In the rows, zero is written as 128.
[153 146 150 101 129 180 180 119 134 142 161 106 130 122  96 114 116 188
 109 118  95 149  87 145 158 123 152 115 166 119 118 123] => X
[177 135 144  80 139 149 185 135 148 161 153  85 106 100  93 148 114 164
 107 140 129 120 100 158 167 135 132 127 144 132 138 134] => B
[161 115 171  86 134 167 150 116 142 133 150  95  76 125  90 152  94 226
 110 128 112 136 114 145 142  99 137 144 161 148 117  97] => D
[128 109 170  35 147 147 160 128 130 106 117 134 110  96 106 172  91 178
  84 130  87 127 125 141 164 126 142 147 126 128 128  98] => G
[132 101 167  43 145 153 172 105 127 121 118 103 102 102 102 132  84 192
 101 124  89 155 102 125 155 159 137 149 138 120 132  95] => R
[139 131 145  63 143 160 172 113 125 161 134 108  89  98  95 143 112 194
  97 116 121 142 120 144 162 144 138 140 147 124 120 112] => N
[138  96 160  68 138 170 188 103 143 122 120 113  74 102  94 150  98 206
 108 130  96 157 112 131 143 139 129 133 158 142 103  89] => G
[139 156 125 147 122 112 172  95 117 187 134 111 134 133 102  99  34 105
 146 132 107 137  55 140 175 132 141 132 164 100 104 149] => R
[159 145 169  86 145 150 141 121 106 142 155  95  80 114 107 128  90 164
 119 122 127 158 112 171 182 122 138 146 153 100 131 121] => G
[156 110 123 123 126 109 158  48 137 147 143 110 127 140  95 114  18 134
 129 117 132 158  76 140 157 141 162 121 131 109 102 136] => Y
[140 132 118 175 135 118 135  58 119 169 143 123 101 163 113  89  45 132
 138  88 152 159 100 142 173 128 150 113 137  70  95 139] => X
[142 130 133  94 157 159 173 112 123 155 129  80  60 124  83 118  90 190
 120 135 110 154  90 145 193 140 115 157 176 115 138 144] => X
[118 135 150 101 147 159 176 107 149 146 121  95  77 120 115 140 102 218
 106 128 112 162 115 150 171 128 124 129 147 120 117 109] => W
[141 147 131 110 127 112 166  62 128 157 132 125 122 138 109 136  14 157
 108 117 131 153  99 143 155 126 175 113 120 103  84 116] => W
[133 131 131 124 119 120 173  86 136 162 129 130 118 154 103 113  17 141
 125 128 107 137  71 138 153 133 164 128 139  96  99 127] => Y
[146 157 128 126 134 108 157  79 117 172 153 104  95 165 108 103  16 170
 132 121 132 162  77 173 169 143 179 136 125  84 112 133] => Y
[123 125 156  59 141 166 175 135 118 123 126 104  70 129  95 144 101 207
 100 123  84 140 109 129 151 131 141 146 151  97 112  94] => X
[157 161 146  98 147 168 148 146 115 153 141  94  86 146  97 144 123 200
 101 139 125 112 108 149 156 122 146 157 155 109 148 128] => L
[146 141 120 110 139 158 198  82 141 157 128  78  77  99  86 145 110 195
  97 119 127 146 103 144 175 157 128 120 155 120 119 141] => M
[148 112 137 119 147 169 194 104 149 159 109  91  86  96  94 154 103 198
 108 130 110 158  90 137 199 145 113 142 163 121 125 133] => L
[134 150 129 144 118 109 161 104 114 173 140 126 132 137 129 119  66  90
 132 128 124 135  80 152 166 169 161 143 128  75 107 146] => L
[121 164 147 100 132 122 158 109 125 198 136 135 130 154 110 125  43 130
 109 122 113 116  90 145 168 137 171 130 116  91 113 131] => N
[120  88 167  91 146 176 168 103 154 140 106 121 107 126 112 162  89 179
 104 130 102 153 100 129 166 143 152 160 150 122 117 110] => N
[145 143 126 121 126 109 157  69 118 175 135 111  91 166  93  96  30 133
 133 116 126 151  78 130 159 156 150 129 148 110 102 138] => M
[164 132 139  56 138 143 174 117 152 153 151  81 111 116  87 143  90 182
  94 119 121 147 106 140 168 123 142 128 134 143 131 130] => B
[141  94 153  74 140 152 191  99 163 142 120 113  89  93  94 163  71 208
 104 117 102 166 112 141 170 133 131 133 137 146 108  99] => B
[122 132 126 137 132 110 162  58 112 148 112 135 122 143 114 121  15 157
 128 105 113 165  89 134 159 126 161 111 122  91  81 115] => Y
[101 157 139 146 120 128 175 106 122 177 122 116 129 149 112 113  42 131
 138 126  89 142  68 136 160 125 145 116 139  81  98 129] => E
[139  94 166  52 148 142 152 133 137 132 136 104 121 110 117 178  99 171
  92 120 112 121 121 135 164 135 155 164 112 115 121 102] => D
[148 111 138  78 156 154 177 130 124 158 140  84 123 109 102 133  91 151
 119 133 115 133  87 141 176 147 140 166 151 115 137 141] => B
[108 150 132 136 122 122 164  80 118 164 125 113  94 164 104  93  24 150
 136 126 110 160  74 145 152 136 149 127 150  83 106 128] => E
[149 170 128 136 118 114 162 126 105 192 147 120 147 119 123 123  47  84
 133 146 140 109  81 155 149 128 165 132 133  82 111 140] => Y
[167 136 140  80 136 171 164 125 139 142 154  72  86 116  95 130 137 170
 102 123 147 160 112 149 167 126 135 133 170 120 131 127] => G
[124 105 160  48 146 167 174  99 134 132 128 107  78  93 104 141  79 227
  99 111  98 175 124 136 163 125 134 134 147 136 100  96] => N
[144 118 149  78 132 167 182 141 147 132 142 101 126 121 101 134 106 170
 106 131 102 126  91 131 156 122 140 130 159 107 112 114] => W
[167  95 163  53 153 147 155 115 125 141 128  91  60 112  94 136  98 201
 120 134 125 147 111 132 150 150 124 159 154 141 132  89] => R
[146 136 141 117 124 132 159  67 129 164 133 116 106 135  95 136  25 148
 115 123 140 150  94 147 151 127 167 122 134  93  99 119] => N
[136 119 151  90 150 173 187 129 116 147 137  85 121  98 102 128  92 168
 128 149 104 131  78 147 160 139 133 140 156  94 126 123] => N
[158 108 147  91 136 159 165 112 127 148 134 108  67 104  89 151 104 198
 115 127 118 133 115 137 142 149 135 162 164 143 117 104] => M
[163 112 139  74 134 157 172 106 177 172 159  87 105 122  85 138  87 158
 103 123 141 137 104 129 164 124 139 131 160 147 108 130] => W
[117 147 161  68 156 159 166 130 123 147 123  96 132 145 120 132 127 168
  99 123 105 151  92 142 186 149 152 134 132  95 138 125] => N
[148 151 115 152 109 117 166  84 140 171 143 115 133 128 110 112  75 117
 129 134 135 141  85 136 147 126 136 111 158 131 100 142] => L
[121 168 129 130 128 107 170  90 118 177 133 120 102 160 119 102  41 145
 126 121 124 149  90 160 154 153 161 125 117  82 116 131] => B
[138 123 129 112 122 116 166  72 139 184 147 104 124 137  88 113  14 127
 133 126 117 142  73 128 150 128 149 125 143 128  96 135] => E
[126 130 128 111 136 115 166  63 105 154 135 120  90 142 108 118   5 144
 126 114 109 160  92 140 162 150 169 138 126  84  83 133] => X
[ 94 136 133 116 139  97 129  67 117 148 120 132  99 161 117  99  24 149
 126 106 124 147 113 136 158 120 133 129 125 105 106 126] => D
[152 136 128 135 131 123 151 103 115 175 148  98 117 169 102  84  53 113
 141 116 128 137  70 138 166 140 149 143 152  82 123 153] => B
[146 113 162  89 131 173 168 144 152 124 131 128  78 121 100 150  97 203
 112 123  97 155 113 154 165 112 138 154 172 135 119 110] => B
[147 120 160  81 139 156 183 163 126 131 127 106 105  93 126 145 110 177
 105 145  85 143  91 153 195 127 134 155 161  99 128 117] => X
[102 174 147 125 122 111 139  90 113 163 118 134  99 178 127 107  30 123
 124 124 115 156  94 144 153 125 164 132 138  93 104 130] => Y
[170 117 167  49 142 139 166 153 105 115 128 132  92  97 119 141 119 195
 113 129 105 144 110 156 170 135 136 137 153 124 116  89] => Y
[150 123 124 117 121 117 172  78 131 172 143 116 126 124  97 123   4 135
 129 116 117 149  79 137 157 139 166 127 120  99  93 130] => Y
[169 123 141  58 146 138 176 150 131 144 140  92  90 102  97 129  96 183
 123 159 108 130  90 153 166 148 126 159 157 140 147 124] => R
[115 105 162  78 145 170 182  93 140 126 127 100  76  91 103 164  80 216
  98 107  93 159 120 138 162 132 137 136 143 122  94  96] => M
[150 127 153  62 155 152 165 115 127 141 145  86  83 117  94 125  55 196
 115 113 107 176 105 141 192 113 130 120 136 112 113 117] => X
[164 148 161  82 148 171 153 125 116 146 143  98  92 120  96 155 111 219
  95 109 124 142 123 137 159  87 147 116 148 117 109  89] => X
[143 139 127 121 132  97 148  81 107 171 146 105 105 130 112 116  24 140
 133 104 135 155  97 151 173 126 152 117 118  83  92 128] => E
[143 117 152  55 140 137 171 108 152 143 148 101  98  99 113 153  94 189
  94 118 129 160 122 154 167 150 146 133 115 126 117  99] => L
[119 120 160  81 162 159 163 118 123 153 115 115  97 135 112 146  99 200
  96 122  88 139 103 135 184 145 149 167 139 110 134 115] => X
[121 174 139 122 133 111 161  84  95 170 125 137 111 141 113 124  41 155
 116 105 118 148  97 159 169 158 170 127 114  76 108 115] => M
[130 147 149  81 151 153 169 132 118 161 125 106  99 118  98 145 111 187
  99 130 114 123  98 157 180 133 141 161 160 106 141 117] => Y
[135 136 136 137 120 134 168  64 121 146 128 120 116 154 115 108   5 169
 118 114 128 175  81 148 159 128 177 128 142  77  95 122] => D
[139 133 170  60 140 156 184 144 131 150 113 125 146  93 123 152 134 142
  83 145  97 105 101 131 171 153 137 138 145 117 135 116] => W
[148 149 128 108 128 109 143  89 133 167 155 113 125 162  92 112  25 131
 124 129 125 137  84 143 156 108 160 127 137 128 113 139] => G
[126 118 157  84 148 150 181 121 134 136 122 105  86  78 122 155  85 199
 108 130 107 153 113 165 177 144 136 150 133  98 124 100] => R
[128  99 135  80 146 166 183 105 154 137 125  99 103 128  91 134  98 198
  97 111 110 151 101 124 166 129 137 130 148 113 115 106] => G
[137 143 125 124 128 104 154  70 113 147 141 126 110 136 109 100  32 146
 122 107 119 162  94 153 176 135 152 118 129  85 106 134] => X
[149 108 129  81 152 151 175 112 147 146 123  96 130  95 102 162 126 167
  91 125 119 128 109 130 184 151 132 149 139 130 133 141] => W
[156 142 147  75 148 161 185 138 102 154 143  90 111  82 102 105 113 171
 116 140 119 136  90 158 174 163 122 143 163 107 153 126] => M
---
[123 128 173 174 114 122 126 135 165 158 131 145 119 107 142 132  74 128
 158 140 154 134 126 157 127 114 146 125 120 138  83  85] => Z
[ 93 125  93 115 170 119 146 184 123 125 146 144 136 170 154 182 143  97
 156 157 165  82 127 117 122  63 132 160 102 155 161 156] => J
[107 101 154 144 127  98 114 167 171 178 130 146  98  90 172 159  53 143
 134 138 135 151 158 144 145 102 122 151  92 148  89  92] => Z
[112  96 175 192 135 142  91 175 165 187 171 169 110 103 139 143 121 134
 178 181 159 152 102 155 145 105 142 113 110 131  92  90] => J
[156 134 133 136 107 120 195 125 140 140 157 174 130 115 111 166 153 128
 137 149 183 149 159 131 133 130 133 109 139 127 139  99] => F
[149 114 130 151 107 124 145 126 140 140 120 143 125  77  75 151 145 129
 106 136 111 205 154 160 146 183 111  93 134 100 131 110] => U
[172 146 147 128 104 119 216  99 146 127 160 135 125 105 117 150 144 121
 132 142 159 148 183 124 110 145 127 114 144 134 143  91] => F
[132 157  94 143 142 100 170 126 122  69  79 135 179 161 114 158 109  88
 125  98 162  71 160 156 101  81 146 140 124 143 155 169] => C
[146 154 131 140 114 126 169  94  95  98  95  89 145 120  97 135 122  75
 132 108 134 118 145 131  75 152 117 155 144 127 121 124] => P
[129 164  97 175 135  95 163 119 129  62  49 152 165 137 140 138  51 116
 134  57 143  52 155 181 135  80 154 137 129 150 105 151] => J
[136 126 174 144 138 121 158 134 175 142 168  92 105  97 150 118 109 124
 158 168 117 145 178 131  98 116 122 138 116 155 128  93] => J
[145 132 136 170 121 112 123 123  93 115  76 152 130 123 146 110  87 114
 125  66 193  61 143 151 117 114 146 154 143 130  71 131] => F
[105 115 104  81 176 145 101 179 132 166 195 109 116 174 129 141 199 134
 146 201 122 137  99  83 123  81 121 138  99 135 194 170] => S
[120 149 116 143 134  98 191 130 116  99 101 129 150 164 155 174  65  87
 161 109 159  72 158 146  98  69 150 168 117 163 120 128] => T
[139 116 119 169  68 156  95 117 122 159 130 209 135  91  58 169 137 193
 135 159  94 247  77 182 237 170 123  65 132  85  89  86] => P
[135 137 106  86 168 129 161 140 142 112 164  98 133 176 142 146 146 127
 146 162 112 125 150 112 112  76 132 147 108 158 184 161] => F
[129 106 105 133 126 143  87 138 104 145 108 170 140 123  96 142 143 145
 109 106 123 145  93 142 178 152 115 110 135 106  98 145] => F
[139 134 138  93 134 134 129  97 142 117 165  89 141 140 131 114 148 158
 124 139  66 163 149 107 137 137 114 116 126 149 148 138] => C
[173 147  83 138 116 135 169  93 121  68  75 141 157 125  37 138 171 123
  92  97 121 147 148 162 143 168 125  89 147  93 151 163] => F
[115 132  99  97 151 123 141 138 136 125 152 133 147 155 133 154 145 140
 132 135 124 117 126  94 131  92 115 144 111 147 160 155] => P
[110 149  24 116 128  78 121 118  86  55   4 172 163 136 134 136  88 123
  54  12 147  60 170 162 168 118 129 148 125 117 125 193] => Z
[120 103 151 144 174 128  94 185 159 174 170 142 113 145 165 126 115 129
 159 170 164 108 111 126 116  58 148 146  93 144 128 142] => F
[121 104 169 146 154 143 120 164 180 170 202 119 100 115 141 125 160 134
 162 201 137 149 136 119 117 111 126 121 106 139 144 109] => J
[119 110 126 118 132 110 146 147 114 153 134 143 134 100 119 170 138  98
 110 116 149 135 132 112 120 157  98 135 135 125 125 121] => U
[143 152 125 140 173 133 114 123  90  71  82  76 153 183 120  87 136  86
 140  89 172   7 102 122  57  84 156 176 133 138 134 205] => F
[122 142  97 142 116 102 114 130 108 110  78 180 147 135 146 130 103 141
  97  87 149  94 134 164 172 109 146 123 131 127 119 153] => C
[129 133 190 145 143 161 134 133 164 170 231 113 114 144 147 127 163 133
 213 218 128 163 115 114 116 101 147 114 118 164 128  85] => J
[145 153 129 151 137 131 132 117 145 100 113 118 143 145 122  97 115 143
 148 121 127 102 123 142 114  89 153 128 119 136 132 152] => P
[123 109 100 153 103  93 107 151 148 149  73 190 125  70 125 164  54 176
  93  97  91 192 147 186 205 131 115 117 101 111  92 117] => P
[139 144 138 150 108 119 182 115 122 141 128 128 139 105  84 176 128  96
 146 142 134 169 146 138 112 152 114 122 137 119 129  95] => S
[147 148 128 190 122 137 151 123 119 112 105 150 158 137  48 142 168  98
 153 131 185 117 108 151 102 128 144 102 148 103 138 135] => S
[140 138 123 123 122 118 152  83  80  79  70  79 144 136 117 108 109  95
 108  52 123  63 148 115  83 158 116 165 154 136 100 155] => T
[114 104 165 154 134 110 139 185 186 208 199 163 104  99 133 167 118 152
 164 212 149 206 144 135 142  90 122 115  96 135 145  73] => S
[114 114  46 151 129 108 126 163 115 107  50 217 165 145  77 188 132 129
 104  91 154 119 120 176 183 113 135 109 117 106 130 177] => T
[122 145 153 129 149 132 106 128 119 130 147  92 134 163 165 113 113 108
 154 154 121  97 121 136 107  87 147 151 118 155 133 142] => C
[140 112 118 146  75 103 120 118 105 139  62 159 105  47 117 114  86 150
  67  77 121 168 168 165 168 191  96 130 142  93  79  99] => P
[132 130 125 130 157 115 145 134 124  97 108  83 125 154 138  98 119 100
 129 119 145  68 156 120  72  95 132 164 122 144 149 162] => T
[157 136 137 161 105 149  80  95 105 123 103 122 113 115  94  42 163 166
 110 102 118 137 118 149 147 171 136  94 160  92 107 138] => S
[126 148 119 135 135 128 119 124 114 118 118 133 157 160 127 144 124 115
 143 132 120 123 126 158 141 104 146 127 122 143 133 148] => C
[132 128 117  90 177 167 116 140 167 124 184  79 116 177  90  99 239 131
 136 201 119 136 128  84  99 115 122 118 112 131 217 181] => Z
[131 135 135 136  81  85 150  88 116 114  70 126 142  69 135 152  35 130
  90  74  78 169 190 177 156 180 101 139 139 133  74  90] => C
[132 140 134  97 148 127 132  96 129 108 135  62 127 145 154 100 122 114
 122 104 109  78 155  88  78 127 121 164 135 157 135 150] => Z
[ 94  90  76 108 146  92 107 202 174 172 127 197 118 106 150 190  86 176
 106 151 105 191 156 154 204  74 107 134  68 132 145 139] => P
[129  99 159 159 123 112 123 166 170 189 151 170 106  86 148 163  74 150
 147 163 132 192 145 166 161 111 128 122 101 132  94  82] => F
[135 117  80  99 126 125 134 132  95 116  86 129 127 115  84 156 150 107
  79 114 109 153 140 144 145 170  99 136 133 101 145 161] => F
[125 122  86 132 144 103 155 162 126 114  93 158 147 122 103 171 131 104
 105 111 154 125 146 148 131 119 120 125 118 121 152 157] => U
[145 154 134 169 149 128 177 128 129  95 128 124 157 156 105 131 152  79
 156 131 195  75 128 135  69 101 153 125 138 135 157 146] => U
[167 147 172 135 150 124 172 111 180 115 170  77 121 140 156 107  96 137
 171 155 115 127 173 131  83  80 146 139 116 172 139 115] => F
[116 107 196 139 121  96 127 158 176 181 174 116 106  96 210 136  29 161
 166 173 106 179 169 148 128  85 131 154 100 176  94  61] => C
[168 142 138  94 136 142 190  92 182 116 226  93 120 168 126 109 213 166
 151 191  99 172 177  83 105 115 139  94 136 160 205 119] => T
[113 102  80  94 140 110 140 160 112 139 125 164 146 119  94 200 165 123
  97 116 128 164 141 113 159 150  89 126 120 122 149 150] => U
[156 153 133 145 109 117 156  94 102 101  92  96 123 112 104  72 138 111
 107  92 155  94 164 130  84 159 123 134 166 115 127 127] => S
[ 80  67  94 105 140 119  56 197 107 180 123 190 116  97 129 165 148 154
  99 121 125 147  98 125 203 149  97 134 107 104  94 150] => J
[130 131 151 195 128  94 119 138 120 120  63 137 132 100 164 115  23 106
 134  68 157  84 144 187 111 104 148 152 127 140  64 118] => U
[114 130 122 127 189 125 123 158 138 112 137  88 123 193 162  95 130 100
 148 148 158  39 133 111  68  46 154 172 100 158 171 191] => T
[106  95 140  66 177 131  91 164 151 164 203  85 104 171 193 106 141 172
 150 168  89 115 124  69 123  71 122 162  94 170 150 157] => T
[136 136 140 106 115 144 153 104 144 140 158 103 122 120 103 142 155 119
 138 162 102 177 142 123 123 165 116 116 133 129 141 108] => Z
[144 146 100 131 104 143 129  91 101 108  87 135 145 122  58 142 167 108
 107 108 115 156 125 150 150 188 120 101 152 101 122 135] => Z
[120 151 100 128 171 129 129 145  82 102 105  88 149 186 107 131 159  72
 140 121 167  49 106 104  66  88 133 170 128 138 165 188] => S
[138 163  84 160 145 112 189 134 128  83  92 154 174 164  67 165 152  93
 141 116 181  91 136 142 100  87 146 116 133 121 175 165] => S
[134 124 116 140 151 125 113 151 150 130 123 148 130 143 134 133 109 148
 134 138 127 128 124 157 149  81 146 125 107 135 138 155] => F
[139 139 137 147 106 141 141 100 128 131 139 146 152 121  93 138 148 144
 143 128 122 157 102 125 139 152 126 108 140 117 118 116] => P
[159 160 137  97 133 148 181  83 150 101 182  72 134 174 119 103 163 146
 165 171  77 150 153 114 107 117 144 112 134 159 173 131] => T
[129 122 131 154 112  83 131 140  97 130  58 146 108  91 187 136  21 112
  97  54 169  66 165 161 127 115 129 180 126 137  55 114] => F
